Below is a small trained network, with its code and all its weights. Each question gives an input and a class and asks what happens when units are switched off, that is, made to give their printed mean instead of their output.

import numpy as np


def w(rows, s, z=0):
    codes = np.array(rows[::2]) - 128.0
    scale = np.full(codes.shape[1], s)
    scale[-1] = z or s
    return codes * scale


def f(y):
    return np.maximum(y, 0)


def log_softmax(a):
    a = a - a.max(-1, keepdims=True)
    return a - np.log(np.exp(a).sum(-1, keepdims=True))


def net(x, mask):
    res = np.array(x, float).reshape(1, 4) / 4 @ E
    y = f(res @ A[0][:, :-1].T + A[0][:, -1])
    res = res + np.where(mask, y, B[0][:, -1]) @ B[0][:, :-1]
    return log_softmax(res[-1] @ U[:, :-1].T + U[:, -1])


A, B = {}, {}
E = w([
[115,176,61,156,180,181,196],'x0',
[122,123,130,137,124,125,134],'x1',
[71,147,163,147,99,210,85],'x2',
[109,176,87,76,8,97,137],'x3',
],0.017)
A[0] = w([
[136,123,145,88,54,78,86,140],'N0',
[133,57,187,139,158,107,79,180],'N1',
[122,61,161,120,174,104,54,182],'N2',
[82,144,151,131,141,252,130,126],'N3',
[163,67,97,60,98,71,180,130],'N4',
[106,123,125,129,112,138,166,79],'N5',
[103,198,170,119,103,149,146,131],'N6',
[149,77,240,160,195,76,40,215],'N7',
[102,118,123,136,110,180,96,129],'N8',
[205,56,212,135,103,132,101,188],'N9',
[114,131,162,124,153,154,102,81],'N10',
[104,116,131,72,29,53,56,140],'N11',
[31,144,159,158,92,240,57,132],'N12',
[154,124,133,94,89,39,113,146],'N13',
[84,153,181,154,134,233,94,79],'N14',
[134,130,209,138,138,120,124,115],'N15',
[53,183,23,127,122,135,177,79],'N16',
[114,91,147,49,59,128,88,125],'N17',
[95,203,29,107,80,155,199,34],'N18',
[117,119,148,83,72,84,100,110],'N19',
[116,105,171,138,139,103,93,115],'N20',
[195,123,125,113,106,11,129,147],'N21',
[153,135,92,205,218,210,191,139],'N22',
[224,125,95,126,156,19,180,255],'N23',
[152,146,103,164,219,201,169,122],'N24',
[114,183,86,115,84,142,186,60],'N25',
],0.012,0.0078)
B[0] = w([
[73,132,125,141,158,138,106,199],'N0',
[173,143,82,58,87,134,122,196],'N1',
[170,144,100,89,96,116,139,193],'N2',
[124,158,226,99,131,194,96,195],'N3',
[72,178,99,82,148,173,136,197],'N4',
[144,164,136,121,118,132,146,137],'N5',
[120,148,96,125,105,103,86,163],'N6',
[193,178,80,86,77,129,138,234],'N7',
[127,173,154,144,135,113,107,164],'N8',
[147,169,79,108,75,97,82,202],'N9',
[120,174,136,125,131,133,116,150],'N10',
[44,121,166,166,163,111,105,226],'N11',
[89,235,250,151,97,114,39,228],'N12',
[50,138,120,90,146,162,127,194],'N13',
[97,162,161,93,135,180,90,194],'N14',
[123,148,133,107,69,132,135,159],'N15',
[187,129,107,86,80,156,126,203],'N16',
[97,135,128,180,148,93,91,194],'N17',
[207,176,86,81,57,100,103,210],'N18',
[92,106,146,142,178,136,141,183],'N19',
[152,145,115,134,111,137,134,161],'N20',
[73,145,105,109,133,178,165,208],'N21',
[121,74,164,127,165,170,179,227],'N22',
[131,25,72,41,150,195,237,251],'N23',
[93,69,197,140,169,191,139,207],'N24',
[162,173,75,108,105,132,113,180],'N25',
],0.012,0.023)
U = w([
[210,105,22,63,97,113,164,254],'0',
[52,105,183,90,195,179,136,210],'1',
[235,170,157,109,52,105,67,148],'2',
[65,127,182,204,146,22,74,32],'3',
[186,2,161,125,233,137,199,2],'4',
],0.01,0.0025)

Each question gives the input, the list of numbers given to net, and the class t.
The units are the neurons (one row each of A and B). Each row of codes is followed by its name. A weight is (code - 128) times the scale printed after its matrix; where a second scale follows, it is the last column's (A, B and U).
mask holds one flag per neuron, in row order. A switched-off neuron (its flag False) gives its mean, the last column of its row in B, instead of its output. The means were averaged over made-up inputs and are rounded, as every weight is.
A unit's drop is (log p(t) with every unit on - log p(t) with that unit switched off) / (log p(t) with every unit on - log p(t) with every unit switched off).
most important unit: the unit with the biggest drop
top k neurons: the k neurons with the biggest drops, biggest first
drop when u is switched off: that unit's drop, to one decimal
input [1,-1,-6,-6], class 4: top 2 neurons -> [N24, N22]
input [-1,-3,0,-6], class 0: most important unit -> N12
input [0,4,4,2], class 3: top 2 neurons -> [N23, N7]
input [0,6,-5,8], class 1: top 3 neurons -> [N11, N7, N13]
input [-8,2,-5,1], class 1: top 4 neurons -> [N11, N13, N18, N0]
input [8,-8,-1,1], class 0: top 4 neurons -> [N18, N16, N25, N11]
input [5,-8,-4,1], class 0: top 2 neurons -> [N18, N11]
input [-3,-5,0,8], class 1: top 2 neurons -> [N13, N12]
input [-1,1,-4,0], class 0: top 2 neurons -> [N12, N24]
input [4,-3,0,-1], class 4: drop when N12 is switched off -> 0.2
input [2,-1,-3,1], class 0: drop when N11 is switched off -> 0.1
input [-4,7,3,7], class 3: drop when N1 is switched off -> 0.0
input [0,1,-4,-4], class 0: drop when N7 is switched off -> 0.1
input [8,-2,8,2], class 2: most important unit -> N18
